Here is a tiny trained network, its code and every weight. The questions are about switching its units off for an input and a target symbol, where a switched-off unit gives its printed mean instead of its output.

import numpy as np


def w(rows, s, z=0):
    codes = np.array(rows[::2]) - 128.0
    scale = np.full(codes.shape[1], s)
    scale[-1] = z or s
    return codes * scale


def f(y):
    return y / 2 * (1 + np.tanh(0.7978845608 * (y + 0.044715 * y**3)))


def softmax(a):
    e = np.exp(a - a.max(-1, keepdims=True))
    return e / e.sum(-1, keepdims=True)


def log_softmax(a):
    a = a - a.max(-1, keepdims=True)
    return a - np.log(np.exp(a).sum(-1, keepdims=True))


def net(x, mask):
    ids = ['αβεζηθλμπστψω'.index(c) for c in x.split()]
    T = len(ids)
    res = E[ids] + P[:T]
    u = 0
    for l in range(3):
        r = res
        for j in range(2):
            rows = slice(4 * j, 4 * j + 4)
            q, k, v = (r @ M[l][rows].T for M in (Q, K, V))
            z = softmax(np.where(np.tri(T) > 0, q @ k.T / 4**0.5, -1e9)) @ v
            o = O[l][rows]
            res = res + np.where(mask[u + j], z, o[:, -1]) @ o[:, :-1]
        u += 2
        y = f(res @ A[l][:, :-1].T + A[l][:, -1])
        res = res + np.where(mask[u : u + 8], y, B[l][:, -1]) @ B[l][:, :-1]
        u += 8
    return log_softmax(res[-1] @ U[:, :-1].T + U[:, -1])


Q, K, V, O, A, B = {}, {}, {}, {}, {}, {}
E = w([
[122,90,107],'α',
[159,97,202],'β',
[154,136,139],'ε',
[172,90,106],'ζ',
[204,72,78],'η',
[180,121,98],'θ',
[186,101,104],'λ',
[61,87,171],'μ',
[166,91,86],'π',
[100,195,215],'σ',
[150,80,163],'τ',
[75,98,126],'ψ',
[1,127,187],'ω',
],0.014)
P = w([
[112,156,119],'0',
[141,28,199],'1',
[158,132,123],'2',
[95,150,94],'3',
[107,1,57],'4',
[145,143,139],'5',
],0.021)
Q[0] = w([
[88,25,180],'0.h1',
[113,80,33],'0.h1',
[205,153,188],'0.h1',
[130,126,112],'0.h1',
[214,145,196],'0.h2',
[81,253,102],'0.h2',
[113,135,116],'0.h2',
[177,113,207],'0.h2',
],0.0073)
K[0] = w([
[27,172,206],'0.h1',
[61,255,152],'0.h1',
[183,97,164],'0.h1',
[147,165,158],'0.h1',
[98,31,139],'0.h2',
[238,172,202],'0.h2',
[155,135,165],'0.h2',
[115,89,96],'0.h2',
],0.0092)
V[0] = w([
[93,70,152],'0.h1',
[51,94,174],'0.h1',
[109,139,2],'0.h1',
[138,122,120],'0.h1',
[161,228,74],'0.h2',
[61,169,181],'0.h2',
[41,201,47],'0.h2',
[55,83,170],'0.h2',
],0.0043)
O[0] = w([
[81,111,67,173],'0.h1',
[84,74,39,153],'0.h1',
[64,110,123,67],'0.h1',
[129,135,135,132],'0.h1',
[29,66,75,10],'0.h2',
[163,112,109,68],'0.h2',
[253,180,185,6],'0.h2',
[226,160,157,167],'0.h2',
],0.0058,0.0027)
A[0] = w([
[223,121,109,3],'0.n1',
[104,247,48,103],'0.n2',
[80,106,105,198],'0.n3',
[111,94,107,59],'0.n4',
[54,189,149,181],'0.n5',
[125,127,180,123],'0.n6',
[142,72,238,112],'0.n7',
[184,103,183,67],'0.n8',
],0.012,0.0053)
B[0] = w([
[55,195,183,148],'0.n1',
[1,209,63,178],'0.n2',
[195,98,170,212],'0.n3',
[150,133,158,148],'0.n4',
[179,147,216,185],'0.n5',
[137,100,90,148],'0.n6',
[122,124,65,252],'0.n7',
[86,101,116,180],'0.n8',
],0.0087,0.0047)
Q[1] = w([
[2,116,143],'1.h1',
[20,95,153],'1.h1',
[137,182,76],'1.h1',
[17,106,119],'1.h1',
[55,45,35],'1.h2',
[23,134,29],'1.h2',
[92,92,223],'1.h2',
[209,147,120],'1.h2',
],0.0083)
K[1] = w([
[247,99,131],'1.h1',
[214,130,85],'1.h1',
[74,91,129],'1.h1',
[229,127,92],'1.h1',
[50,176,15],'1.h2',
[99,185,93],'1.h2',
[25,95,167],'1.h2',
[175,113,121],'1.h2',
],0.012)
V[1] = w([
[82,91,174],'1.h1',
[44,106,133],'1.h1',
[46,95,170],'1.h1',
[4,163,51],'1.h1',
[45,199,230],'1.h2',
[33,110,195],'1.h2',
[145,112,159],'1.h2',
[132,219,62],'1.h2',
],0.012)
O[1] = w([
[154,112,174,138],'1.h1',
[132,117,181,161],'1.h1',
[151,81,254,149],'1.h1',
[27,72,175,183],'1.h1',
[112,139,232,2],'1.h2',
[145,80,253,104],'1.h2',
[184,145,113,112],'1.h2',
[5,74,121,109],'1.h2',
],0.0082,0.0036)
A[1] = w([
[42,212,108,112],'1.n1',
[119,165,216,10],'1.n2',
[168,2,76,97],'1.n3',
[132,124,127,61],'1.n4',
[57,143,198,63],'1.n5',
[64,123,100,121],'1.n6',
[108,198,182,104],'1.n7',
[244,84,188,146],'1.n8',
],0.0081,0.011)
B[1] = w([
[144,136,230,162],'1.n1',
[92,103,3,141],'1.n2',
[128,237,137,254],'1.n3',
[77,254,115,110],'1.n4',
[193,184,89,159],'1.n5',
[88,89,192,159],'1.n6',
[167,173,112,150],'1.n7',
[148,120,195,214],'1.n8',
],0.0084,0.0093)
Q[2] = w([
[153,95,151],'2.h1',
[107,249,172],'2.h1',
[176,13,91],'2.h1',
[145,75,62],'2.h1',
[144,193,160],'2.h2',
[97,149,136],'2.h2',
[80,136,126],'2.h2',
[99,73,105],'2.h2',
],0.014)
K[2] = w([
[171,141,167],'2.h1',
[1,142,134],'2.h1',
[214,111,138],'2.h1',
[197,88,148],'2.h1',
[209,106,85],'2.h2',
[152,96,140],'2.h2',
[62,84,93],'2.h2',
[106,129,124],'2.h2',
],0.012)
V[2] = w([
[220,129,171],'2.h1',
[162,44,144],'2.h1',
[172,105,143],'2.h1',
[155,206,188],'2.h1',
[182,38,171],'2.h2',
[125,253,187],'2.h2',
[52,172,112],'2.h2',
[151,30,190],'2.h2',
],0.0063)
O[2] = w([
[172,109,51,211],'2.h1',
[101,57,154,87],'2.h1',
[164,173,53,145],'2.h1',
[162,123,225,238],'2.h1',
[155,161,65,125],'2.h2',
[2,213,129,253],'2.h2',
[180,240,47,102],'2.h2',
[169,133,24,113],'2.h2',
],0.0026,0.0044)
A[2] = w([
[105,46,136,205],'2.n1',
[186,201,115,66],'2.n2',
[170,91,82,113],'2.n3',
[129,103,2,105],'2.n4',
[67,132,45,121],'2.n5',
[71,109,119,77],'2.n6',
[168,182,145,230],'2.n7',
[92,213,91,1],'2.n8',
],0.014,0.011)
B[2] = w([
[92,211,44,184],'2.n1',
[45,92,106,191],'2.n2',
[71,54,161,165],'2.n3',
[80,157,207,201],'2.n4',
[189,34,187,171],'2.n5',
[132,5,154,141],'2.n6',
[173,122,90,251],'2.n7',
[203,75,104,133],'2.n8',
],0.011,0.014)
U = w([
[46,241,49,119],'α',
[189,63,78,29],'β',
[93,250,235,121],'ε',
[100,112,148,191],'ζ',
[120,75,229,90],'η',
[34,134,181,82],'θ',
[112,114,94,194],'λ',
[206,140,192,53],'μ',
[62,61,89,55],'π',
[176,205,51,237],'σ',
[145,103,81,180],'τ',
[125,161,156,208],'ψ',
[141,166,138,255],'ω',
],0.012,0.0067)

Each question gives the input, a string of symbols that net reads in full, and the target symbol t.
The units are the heads (4 rows each of Q, K, V and O) and the neurons (one row each of A and B). Each row of codes is followed by its name. A weight is (code - 128) times the scale printed after its matrix; where a second scale follows, it is the last column's (O, A, B and U).
mask holds one flag per unit, layer by layer, with each layer's heads first. A switched-off unit (its flag False) gives its mean, the last column of its rows in O or B, instead of its output. The means were averaged over made-up inputs and are rounded, as every weight is.
A unit's drop is (log p(t) with every unit on - log p(t) with that unit switched off) / (log p(t) with every unit on - log p(t) with every unit switched off).
The circuit of an input: a set's keep is (log p(t) with only the set's units on - log p(t) with every unit switched off) / (log p(t) with every unit on - log p(t) with every unit switched off). Starting from the 12 units with the biggest drops (on a tie, the unit counted first), units are removed one at a time, each time the one whose removal leaves the highest keep (on an exact tie, the one counted first), for as long as the keep stays at least 0.8.
units of the circuit, in order: the units of the circuit, biggest drop first
top k neurons: the k neurons with the biggest drops, biggest first
top k neurons in layer l: the k neurons of layer l with the biggest drops, biggest first
input ζ ε θ, target η: units of the circuit, in order : [1.h2 0.n5 2.n4 2.n5]
input λ ω σ, target μ: units of the circuit, in order : [1.h2 2.n7]
input η η ε η η, target η: top neuron in layer 2 : [2.n4]
input θ μ ε ε σ, target α: units of the circuit, in order : [2.n1 1.h2]
input σ π ε, target σ: units of the circuit, in order : [2.n4 2.n3]
input μ ε β π, target π: units of the circuit, in order : [0.n2 1.h2 2.n6]
input ε μ ε σ, target σ: top 2 neurons : [0.n5 1.n5]
input λ η ε μ ε θ, target β: top 3 neurons in layer 0 : [0.n7 0.n3 0.n2]
input ε θ ε ω σ η, target μ: top 2 neurons : [0.n5 0.n3]
input μ ζ ε σ, target σ: top 2 neurons : [0.n5 2.n7]
input σ μ ε β η η, target π: units of the circuit, in order : [1.h2 2.n2 2.n3]
input σ ζ π ω θ ζ, target μ: top 2 neurons in layer 2 : [2.n1 2.n2]
input ε μ η, target β: top 4 neurons in layer 0 : [0.n1 0.n2 0.n7 0.n8]
input ψ ε τ ε ε, target α: top neuron : [2.n1]
input ε μ η ε μ η, target β: top 3 neurons : [0.n1 0.n3 1.n3]
input β ω ε η η ε, target π: top 2 neurons : [0.n3 2.n2]
input β η ψ α λ, target σ: top 4 neurons : [1.n3 0.n7 0.n2 0.n3]
input μ ε ζ ε ε ω, target μ: units of the circuit, in order : [0.n5 1.h2 2.n7]
input η ζ σ η ε, target η: units of the circuit, in order : [1.h2 2.n4 2.n5]
input ε β ε σ ω θ, target μ: units of the circuit, in order : [1.h2]
input ε ω β μ, target μ: top 3 neurons in layer 0 : [0.n5 0.n1 0.n3]
input β ε τ μ λ, target β: top 2 neurons in layer 2 : [2.n7 2.n4]
input ζ η η, target π: units of the circuit, in order : [2.n2 1.h2 2.n3]
input σ τ θ θ, target θ: top 3 neurons in layer 0 : [0.n2 0.n5 0.n7]
